Below are the code and all the weights of a small trained network. Each question names an input and a class and asks about switching units off, where a switched-off unit gives its printed mean instead of its output.

import numpy as np


def w(rows, s, z=0):
    codes = np.array(rows[::2]) - 128.0
    scale = np.full(codes.shape[1], s)
    scale[-1] = z or s
    return codes * scale


def f(y):
    return np.maximum(y, 0)


def log_softmax(a):
    a = a - a.max(-1, keepdims=True)
    return a - np.log(np.exp(a).sum(-1, keepdims=True))


def net(x, mask):
    res = np.array(x, float).reshape(1, 4) / 4 @ E
    y = f(res @ A[0][:, :-1].T + A[0][:, -1])
    res = res + np.where(mask, y, B[0][:, -1]) @ B[0][:, :-1]
    return log_softmax(res[-1] @ U[:, :-1].T + U[:, -1])


A, B = {}, {}
E = w([
[33,142,168,186,205,48,59],'x0',
[126,143,120,155,110,129,105],'x1',
[25,124,215,140,143,209,132],'x2',
[155,229,90,170,107,122,254],'x3',
],0.0077)
A[0] = w([
[147,192,154,164,179,62,130,139],'neuron 1',
[95,191,115,137,161,121,174,58],'neuron 2',
[238,208,2,104,97,108,198,179],'neuron 3',
[107,149,166,125,86,185,157,192],'neuron 4',
[180,38,118,103,74,132,79,6],'neuron 5',
[149,117,64,114,151,61,89,127],'neuron 6',
],0.0076,0.0025)
B[0] = w([
[80,67,32,58,48,44,190,163],'neuron 1',
[154,85,28,57,57,45,123,154],'neuron 2',
[133,240,186,196,254,214,121,247],'neuron 3',
[187,17,13,53,33,78,85,163],'neuron 4',
[248,118,86,150,88,84,224,163],'neuron 5',
[159,71,41,130,43,46,166,162],'neuron 6',
],0.0064,0.012)
U = w([
[194,146,58,137,81,109,185,237],'0',
[111,75,70,79,45,97,96,4],'1',
[100,196,192,189,254,170,62,122],'2',
],0.0077,0.00028)

Each question gives the input, the list of numbers given to net, and the class t.
The units are the neurons (one row each of A and B). Each row of codes is followed by its name. A weight is (code - 128) times the scale printed after its matrix; where a second scale follows, it is the last column's (A, B and U).
mask holds one flag per neuron, in row order. A switched-off neuron (its flag False) gives its mean, the last column of its row in B, instead of its output. The means were averaged over made-up inputs and are rounded, as every weight is.
A unit's drop is (log p(t) with every unit on - log p(t) with that unit switched off) / (log p(t) with every unit on - log p(t) with every unit switched off).
The circuit of an input: a set's keep is (log p(t) with only the set's units on - log p(t) with every unit switched off) / (log p(t) with every unit on - log p(t) with every unit switched off). Starting from all 6 units, units are removed one at a time, each time the one whose removal leaves the highest keep (on an exact tie, the one counted first), for as long as the keep stays at least 0.8.
units of the circuit, in order: the units of the circuit, biggest drop first
k most important neurons: the k neurons with the biggest drops, biggest first
drop when u is switched off: that unit's drop, to one decimal
input [0,0,-6,1], class 2: 2 most important neurons -> neuron 3; neuron 4
input [5,4,-3,-6], class 1: 2 most important neurons -> neuron 3; neuron 6
input [-3,6,6,-1], class 1: 2 most important neurons -> neuron 3; neuron 4
input [6,0,2,7], class 1: units of the circuit, in order -> neuron 3; neuron 1
input [-2,-6,-8,4], class 2: units of the circuit, in order -> neuron 3
input [-3,-5,7,-7], class 1: 2 most important neurons -> neuron 3; neuron 4
input [4,-1,-1,-4], class 1: 2 most important neurons -> neuron 3; neuron 6
input [2,-2,5,6], class 1: units of the circuit, in order -> neuron 3; neuron 4
input [-6,5,-2,2], class 2: drop when neuron 3 is switched off -> 0.6
input [-4,3,-5,6], class 2: drop when neuron 3 is switched off -> 0.8
input [8,-2,-5,-5], class 1: drop when neuron 3 is switched off -> 0.3
